Each row is followed by its class.
-180  -26  123  -427  -511  56  -224  -104  -129  -113  290  -124  225  -126  -57  46  38  239  -228  114  41  -361  165  173  126  -229  -112  -242  27  155  -38  -400  -51  -118  277  206  -150  -804  -669  -238  -306  -735  -693 => M
-298  14  385  -241  -534  138  -270  -122  -172  -74  18  312  359  -53  -278  -5  -44  246  -319  193  258  -662  -3  289  227  -239  79  -228  -7  130  -190  -485  -267  -188  390  168  -116  -598  -391  -300  -133  -543  -727 => M
74  -186  92  -537  -337  67  -375  -124  454  254  205  -14  382  -538  -497  92  -75  503  -6  -2  -216  166  -317  -345  -188  -63  -274  -477  -79  105  -243  -187  55  13  -22  295  133  -53  158  -85  360  -397  474 => F
-117  255  393  -73  -331  290  -177  -105  24  -415  173  371  336  -29  -225  35  166  40  -11  115  95  -612  -204  240  285  239  -172  -118  58  286  156  -437  -243  -27  207  298  312  -580  -407  -335  266  -313  -458 => W
152  -233  138  -453  -215  93  -366  -14  442  247  79  171  98  -323  -536  134  -48  484  -124  120  -200  119  -195  -257  -164  -183  -19  -450  -79  55  -186  -226  -78  -20  -191  250  86  -81  139  -198  405  -244  371 => Q
187  -214  356  -436  -166  211  -171  -15  -130  410  -494  -58  16  -576  -37  12  138  295  -253  92  121  85  -203  -21  -82  166  88  -340  137  -315  -259  -82  139  -168  24  36  123  -66  64  -264  188  -281  68 => N
-251  -85  139  -493  -490  94  -307  -174  -105  -143  224  -146  267  -161  -62  -46  57  226  -307  73  113  -362  90  205  68  -307  -59  -225  69  128  -155  -468  -82  -99  286  273  -168  -825  -703  -320  -301  -735  -615 => Y
-129  227  367  -132  -328  311  -169  -118  95  -378  103  378  310  41  -198  20  141  19  -16  125  76  -591  -223  252  250  212  -167  -207  82  260  155  -463  -212  -105  190  263  288  -594  -381  -364  409  -275  -361 => D
-99  221  353  -33  -293  271  -173  -74  62  -359  195  336  328  -42  -194  44  156  41  21  136  88  -623  -244  201  332  194  -65  -145  148  209  115  -487  -187  -29  241  290  385  -546  -425  -378  369  -365  -409 => F
-310  19  348  -332  -545  122  -269  -169  -153  -40  60  192  386  -12  -170  -19  -82  275  -355  188  247  -642  62  255  185  -237  118  -185  -24  148  -213  -532  -217  -188  372  128  -169  -690  -323  -279  -257  -533  -817 => N
-82  6  805  -258  -334  20  -309  -223  464  271  26  -524  319  254  -413  -329  122  237  -55  -34  131  -513  102  210  -272  177  -399  88  -162  14  -222  -122  -212  18  -400  458  -525  -51  -234  -125  -189  -647  -11 => N
-180  -1  538  -330  -205  -148  -192  -287  520  195  -29  -676  475  301  -404  -468  232  116  21  -108  176  -290  69  234  -173  226  -499  27  -103  -20  -227  67  -126  65  -416  157  -459  78  121  -130  -231  -530  231 => B
-187  -5  169  -489  -490  139  -317  -196  -115  -133  306  30  312  65  -95  25  86  255  -269  154  68  -496  20  229  181  -80  -97  -150  18  209  -135  -517  -189  -57  214  280  -121  -890  -421  -233  -283  -510  -620 => B
67  -190  265  -374  -195  210  80  -53  -145  75  -210  -14  -16  -146  -174  59  378  261  -157  45  -57  -110  -190  101  -29  303  71  -180  -46  -6  -144  -22  -13  -213  -49  100  35  -11  243  -179  -141  -167  -11 => N
-217  85  573  -185  -220  -54  -283  -205  487  211  6  -586  351  18  -290  -369  159  32  74  -77  270  -288  28  359  -145  157  -510  17  -91  -51  -209  82  -74  -4  -210  237  -452  89  -183  -50  -111  -710  7 => Q
-176  21  566  -287  -172  -134  -213  -306  504  174  -68  -586  508  387  -442  -517  259  78  151  -138  183  -321  61  254  -106  235  -477  128  -40  6  -180  146  -227  182  -413  180  -438  115  128  -100  -225  -426  347 => B
71  -213  165  -379  -190  112  -370  -57  573  137  89  242  166  -251  -604  49  26  411  -57  161  -150  107  -214  -201  -169  -84  71  -378  -80  26  -190  -212  -40  19  -175  204  164  152  262  -188  599  -248  333 => W
51  -111  57  -631  -128  31  -329  -192  464  177  124  98  343  -202  -586  53  2  482  29  88  -252  106  -141  -201  -149  -114  -24  -391  -51  137  -173  -66  -87  165  -140  103  -35  116  422  -146  132  -189  532 => D
73  -188  -89  -324  -110  -49  58  -225  309  -50  294  -7  130  -29  -505  164  54  408  245  -73  -422  83  -209  -265  -20  -9  98  -206  -54  306  -58  28  -79  147  -181  120  237  -195  370  -78  94  -237  434 => F
73  -260  19  -420  -138  -50  -87  -170  304  45  252  38  180  -182  -516  167  -32  464  33  20  -354  127  -155  -303  -107  -139  118  -325  -124  183  -144  -43  -10  67  -148  117  198  -82  426  -167  119  -335  334 => W
104  -227  19  -381  -149  -24  -78  -230  346  19  235  42  164  -131  -534  129  -49  454  144  32  -364  125  -229  -252  -67  -176  112  -328  -126  179  -138  -60  -50  117  -189  138  217  -132  291  -172  232  -334  326 => Q
156  -270  180  -388  -169  90  -416  3  487  196  149  238  137  -316  -554  111  -26  515  -194  185  -187  128  -243  -294  -175  -135  51  -450  -110  71  -203  -352  -26  -24  -213  265  207  -29  261  -214  536  -274  393 => Q
-19  -301  275  -517  -278  198  -172  -237  -264  352  -463  187  65  -214  -73  -40  130  189  -92  -17  77  21  -297  13  125  89  128  -253  306  -62  -363  -34  -68  -31  45  61  -40  -441  93  -352  3  -233  99 => Y
-111  257  343  -165  -402  231  -176  -127  84  -443  260  300  484  25  -240  89  210  71  0  97  80  -655  -173  306  310  260  -187  -166  118  323  199  -448  -315  42  184  329  283  -722  -418  -334  159  -280  -457 => M
-198  21  165  -367  -540  141  -263  -111  -98  -162  327  65  259  78  -83  35  120  246  -233  136  46  -544  61  237  269  -34  -50  -109  93  249  -53  -579  -215  -43  227  297  -166  -860  -534  -270  -240  -559  -669 => N
84  -151  284  -265  -141  225  56  9  -143  91  -212  65  -54  -263  -120  132  309  209  -134  93  -44  -99  -246  48  9  295  107  -217  39  -38  -97  -79  70  -255  -38  108  123  -6  218  -233  71  -182  -32 => N
92  -174  102  -495  -190  78  -425  -14  524  237  183  180  198  -317  -588  181  -51  480  -142  140  -153  146  -173  -245  -203  -90  -93  -465  -86  134  -187  -247  -40  -41  -159  255  116  -76  236  -175  400  -270  391 => B
79  -126  212  -313  -106  149  129  -28  -232  62  -188  -42  -48  -129  -82  121  340  134  -38  48  -81  -41  -145  75  34  287  83  -173  28  9  -58  111  9  -131  -74  3  29  -57  199  -162  -117  -128  0 => M
66  -246  263  -269  -174  184  82  -20  -223  89  -312  40  -68  -183  -192  -40  413  210  -113  22  -10  -87  -277  85  55  228  215  -184  3  -113  -218  33  -20  -141  -48  30  84  95  280  -165  42  -148  55 => Q
82  -122  62  -660  -173  131  -297  -210  496  154  102  105  414  -152  -568  23  128  526  78  25  -272  60  -197  -136  -142  -67  -23  -432  -21  139  -195  -44  -112  187  -141  166  -59  66  402  -116  172  -228  515 => F
53  -96  61  -614  -132  67  -352  -205  486  197  129  180  310  -193  -553  45  -86  473  7  99  -266  93  -155  -203  -183  -117  8  -399  -50  123  -186  -66  -61  143  -121  124  -4  46  381  -166  190  -249  500 => D
-232  -27  168  -492  -598  141  -290  -181  -108  -147  285  -111  203  -88  -117  -71  62  242  -244  53  47  -416  170  191  125  -203  -121  -159  -24  179  -151  -418  -117  -72  318  287  -178  -818  -738  -188  -321  -731  -716 => W
97  -131  54  -525  -119  104  -384  -90  475  238  142  133  245  -245  -589  47  -48  475  77  89  -293  83  -111  -243  -204  -171  113  -411  -79  102  -189  -59  -4  104  -84  133  -23  143  419  -139  233  -218  459 => F
-19  -93  -4  -690  -165  13  -334  -232  494  165  185  52  479  -248  -522  47  34  446  71  37  -187  204  -139  -115  -156  -73  -88  -424  1  178  -196  -22  -78  211  -95  118  -84  72  354  -113  69  -240  480 => Y
-175  107  558  -146  -136  -79  -209  -274  428  134  53  -679  259  139  -301  -400  173  20  106  -75  201  -272  85  292  -234  179  -483  197  -161  2  -175  196  -111  62  -289  289  -446  88  -151  -27  -318  -616  39 => W
-283  32  412  -272  -417  138  -246  -172  -115  -9  10  185  346  10  -313  -12  -55  296  -319  203  260  -642  -50  305  200  -151  56  -177  -89  147  -164  -536  -242  -168  293  167  -127  -593  -263  -280  -204  -569  -703 => B
161  -162  313  -424  -178  131  36  -209  -347  195  -287  -221  36  -120  -49  93  287  215  -38  -27  -21  -56  -193  -44  -87  311  46  -76  129  26  -132  130  -89  -3  -180  140  28  -293  237  -117  -296  -98  78 => D
119  -237  43  -441  -163  58  -420  9  488  256  138  185  102  -335  -530  155  -46  434  -136  149  -192  204  -181  -311  -163  -150  -4  -476  -75  18  -212  -276  -2  -22  -126  204  180  -86  232  -184  482  -268  376 => B
-219  9  150  -498  -494  102  -245  -104  -175  -109  266  -107  217  -163  -8  54  -24  239  -264  113  -7  -299  155  132  112  -225  -63  -190  6  153  -93  -389  -23  -136  374  169  -106  -738  -597  -230  -265  -690  -713 => W
173  -209  262  -358  -78  175  -165  62  -192  392  -632  45  -64  -544  -13  -10  85  212  -269  97  94  198  -225  -51  -42  91  137  -315  136  -399  -273  -2  143  -174  103  -73  117  79  150  -269  324  -137  164 => N
-112  54  809  -303  -300  11  -316  -293  479  276  -17  -553  357  385  -416  -325  137  208  -10  -58  127  -517  85  300  -269  164  -401  109  -110  -4  -227  -20  -282  64  -326  417  -489  -93  -165  -112  -150  -627  30 => D
58  -247  228  -394  -175  156  21  -108  -200  153  -348  -27  17  -214  -165  28  345  231  -187  40  6  -27  -155  74  21  148  142  -183  12  -151  -248  34  13  -154  -15  -1  53  -5  206  -227  -147  -134  28 => N
-161  13  486  -310  -130  -107  -170  -350  422  129  -24  -556  446  221  -361  -402  130  92  29  -2  169  -237  -10  217  -169  109  -355  54  -144  -99  -315  234  -166  102  -271  141  -345  295  152  -54  -285  -444  214 => Q
54  -179  39  -579  -330  20  -323  -136  491  270  291  -54  405  -491  -519  149  -94  542  -11  -11  -188  218  -254  -293  -135  -38  -309  -487  -125  129  -230  -201  74  46  -23  244  136  -105  246  -14  270  -396  421 => B
58  -213  319  -338  -138  106  60  28  -155  164  -225  -44  -26  -233  -116  87  252  234  -205  126  39  -44  -84  99  -1  231  121  -261  -59  -86  -145  -68  97  -242  4  -25  17  -26  238  -172  -113  -163  -40 => M
-111  266  395  -183  -381  254  -173  -111  -11  -404  185  301  422  7  -259  44  191  113  -19  123  88  -658  -207  276  349  217  -178  -176  135  306  138  -434  -301  12  169  298  228  -648  -431  -400  173  -369  -411 => Q
-120  223  352  -149  -355  324  -158  -127  72  -419  137  398  344  16  -180  14  141  73  -24  97  11  -606  -235  243  293  212  -137  -147  81  273  126  -482  -244  -54  201  323  280  -637  -402  -357  350  -283  -374 => N
-163  -71  476  -282  -156  -104  -176  -334  453  160  -194  -442  408  279  -304  -373  178  -16  70  -54  218  -151  -21  233  -160  60  -358  38  -39  -168  -283  273  -216  123  -294  138  -373  219  52  -93  -185  -394  212 => M
-186  -6  637  -332  -283  -116  -268  -296  553  185  0  -528  510  313  -496  -453  191  145  66  -48  174  -375  55  243  -113  222  -472  44  -105  22  -190  -25  -203  91  -365  214  -402  55  108  -211  -219  -516  289 => D
-190  27  96  -490  -536  122  -247  -124  -131  -122  303  -125  272  3  -20  90  17  208  -197  64  45  -393  165  186  107  -199  -153  -201  92  206  -11  -412  -114  -69  218  265  -209  -899  -772  -219  -292  -661  -698 => B
-306  21  420  -314  -549  163  -292  -205  -139  -106  69  173  395  -6  -328  -73  12  266  -294  146  215  -680  30  275  208  -217  41  -149  -76  199  -194  -489  -288  -134  273  206  -138  -659  -341  -319  -213  -559  -722 => W
-70  100  781  -351  -289  33  -334  -260  411  260  24  -505  390  259  -447  -295  83  230  -10  -36  76  -479  50  200  -158  179  -490  7  -161  -5  -248  -91  -221  77  -286  428  -428  -182  -125  -153  -138  -650  51 => B
48  -306  -27  -408  -123  -98  -77  -236  279  11  154  68  132  -180  -547  31  50  408  106  -15  -387  177  -312  -336  -47  -164  160  -280  -94  126  -264  65  -26  110  -158  60  271  28  497  -141  285  -265  460 => Q
150  -263  160  -367  -151  72  -389  -32  547  271  101  185  100  -317  -581  139  2  463  -167  140  -153  139  -235  -301  -227  -168  -13  -447  -74  27  -198  -328  -64  -9  -289  303  151  -64  173  -268  500  -266  406 => Y
209  -240  372  -489  -145  213  -165  -16  -197  327  -508  -101  45  -541  -118  22  155  306  -292  58  70  115  -160  -44  -69  123  19  -351  40  -277  -231  -47  116  -145  -15  32  126  -72  148  -292  112  -231  134 => W
220  -271  294  -327  -83  209  -135  34  -200  387  -635  -7  -161  -458  -60  -49  159  255  -269  74  96  105  -189  -23  -109  77  229  -262  118  -370  -257  2  88  -178  7  -15  110  6  147  -267  219  -164  99 => N
-176  42  195  -459  -482  109  -258  -152  -171  -142  323  0  251  20  -100  23  18  280  -254  135  -15  -492  102  182  229  -67  -109  -109  -17  265  -71  -494  -136  -50  266  203  -157  -859  -420  -273  -346  -516  -643 => W
105  -181  42  -553  -65  72  -309  -95  483  209  139  153  227  -247  -544  66  -8  545  1  117  -277  165  -131  -224  -200  -145  152  -424  -36  113  -190  -110  13  88  -112  138  30  149  404  -142  234  -287  492 => F
-110  -1  603  -262  -194  -81  -176  -305  625  140  56  -615  438  341  -412  -414  193  100  147  -100  116  -360  136  244  -193  221  -485  24  -146  38  -60  -38  -125  108  -524  226  -420  63  0  -150  -209  -555  240 => D
94  -218  258  -286  -126  171  67  48  -190  137  -276  55  -131  -233  -71  83  265  212  -165  75  -56  -36  -137  47  2  203  250  -178  10  -137  -156  -37  98  -232  0  23  89  -5  242  -203  38  -126  1 => N
144  -177  -96  -256  -78  -60  98  -155  343  -60  349  -17  -2  -58  -385  196  9  327  234  -29  -456  120  -180  -319  -37  1  45  -224  -74  209  22  -6  -36  124  -214  124  269  -176  305  -81  190  -207  324 => W
-165  -4  536  -277  -230  -115  -186  -275  569  78  67  -571  530  368  -450  -507  227  126  127  -67  138  -322  81  252  -104  171  -407  14  -103  46  -151  37  -174  143  -457  201  -456  194  121  -142  -182  -530  242 => Q
62  -130  36  -665  -165  35  -345  -175  412  208  172  27  302  -214  -524  46  0  510  35  51  -269  179  8  -202  -209  -145  18  -361  -39  179  -190  16  -23  171  -148  105  -139  43  357  -81  30  -221  419 => W
-209  -30  436  -329  -149  -133  -235  -384  439  130  -35  -507  531  193  -297  -384  148  10  13  -64  249  -201  4  211  -232  97  -429  30  -73  -80  -308  184  -168  120  -293  141  -348  192  105  -90  -313  -447  206 => Y
-157  -36  476  -297  -165  -79  -204  -363  453  130  -88  -466  483  181  -329  -369  209  57  22  -9  212  -240  -60  169  -170  181  -393  48  -66  -136  -303  190  -127  69  -268  120  -255  277  206  -99  -210  -431  202 => N
96  -187  293  -478  -154  92  17  -206  -371  172  -255  -222  168  -202  -136  108  318  249  -47  -12  36  22  -130  -14  -48  263  115  -100  101  43  -184  109  -76  66  -132  86  -6  -132  310  -115  -455  -94  77 => Y
-224  107  496  -279  -188  -111  -246  -257  414  146  103  -717  373  92  -273  -368  139  61  59  -82  187  -266  129  323  -202  148  -498  85  -88  -25  -206  99  -85  70  -188  292  -513  15  -165  -46  -347  -699  65 => Y
-196  77  483  -223  -121  -78  -219  -322  494  139  66  -721  221  238  -307  -365  202  -1  99  -107  174  -286  121  359  -249  169  -441  132  -158  25  -188  184  -128  85  -339  284  -524  22  -174  -11  -306  -695  45 => D
-275  24  394  -253  -474  163  -250  -113  -112  -30  32  254  310  -49  -290  -8  -27  291  -316  219  201  -613  -17  269  260  -208  85  -223  -61  101  -186  -526  -238  -153  374  157  -109  -543  -313  -259  -87  -599  -705 => M
64  -212  211  -413  -150  130  59  -84  -227  114  -233  -42  -64  -133  -108  62  296  206  -141  69  -13  -35  -131  73  -31  214  157  -199  -10  -42  -176  19  26  -165  -17  -21  43  -83  259  -195  -193  -168  -13 => D
-201  -30  116  -424  -480  80  -255  -183  -133  -157  367  -150  181  -36  -39  69  28  189  -211  151  71  -414  128  182  106  -202  -48  -162  55  187  -50  -459  -70  -80  265  297  -140  -781  -711  -255  -406  -769  -766 => D
182  -240  291  -414  -106  153  -166  34  -216  422  -563  -46  -37  -527  -37  10  71  276  -261  41  111  208  -162  -31  -107  57  109  -315  115  -338  -247  -40  130  -127  110  -4  78  -52  121  -216  148  -143  144 => Y
166  -248  347  -457  -184  78  -22  -149  -330  299  -240  -298  -6  -271  -86  139  254  275  -103  6  7  5  -100  -43  -109  168  126  -137  85  -69  -207  30  -37  -24  -132  129  29  -303  105  -201  -365  -250  -44 => Y
139  -277  117  -400  -233  99  -423  -47  556  268  120  192  119  -276  -504  124  -58  443  -117  161  -139  108  -228  -281  -217  -162  34  -424  -33  -3  -222  -310  -47  -30  -161  272  187  -124  95  -243  451  -301  316 => F
65  -144  213  -290  -122  101  128  -17  -247  73  -179  -50  -13  -218  -128  97  355  169  -135  93  -42  -51  -165  38  69  275  44  -217  -43  -35  -92  37  76  -201  -63  -42  91  -38  294  -212  -141  -180  -27 => M
82  -167  24  -485  -305  64  -296  -115  537  193  312  25  350  -438  -440  186  -92  493  7  -17  -271  194  -269  -303  -175  5  -279  -460  -101  187  -128  -243  35  54  -92  322  95  -80  141  -30  322  -386  386 => N
-237  28  159  -445  -547  73  -218  -229  -164  -179  267  -159  296  -104  -70  -30  88  173  -227  36  75  -421  61  155  174  -161  -195  -157  62  193  -136  -337  -142  -58  281  265  -107  -842  -694  -274  -329  -697  -692 => W
-194  -17  181  -485  -479  129  -305  -176  -88  -90  327  -24  304  -9  -142  -45  61  312  -258  158  76  -489  96  248  182  -158  -50  -161  -29  190  -108  -550  -158  -19  238  257  -184  -832  -462  -282  -389  -590  -578 => Y
42  -284  269  -359  -115  142  2  -51  -220  170  -304  -106  -108  -148  -180  -11  348  242  -175  59  1  -43  -156  53  -17  163  280  -179  11  -68  -281  -5  42  -173  -2  11  11  -19  258  -217  -94  -264  -18 => F
62  -138  42  -533  -318  29  -289  -144  444  196  376  -4  460  -478  -409  198  -106  445  -7  -15  -258  159  -299  -343  -174  33  -371  -480  -111  179  -143  -221  64  31  -59  260  190  -95  231  -58  291  -314  403 => Y
-251  119  481  -243  -190  -91  -275  -283  458  139  29  -681  329  138  -305  -409  237  -30  129  -99  226  -289  81  379  -182  233  -481  157  -61  -9  -186  206  -122  81  -240  230  -471  102  -149  -8  -193  -635  100 => D
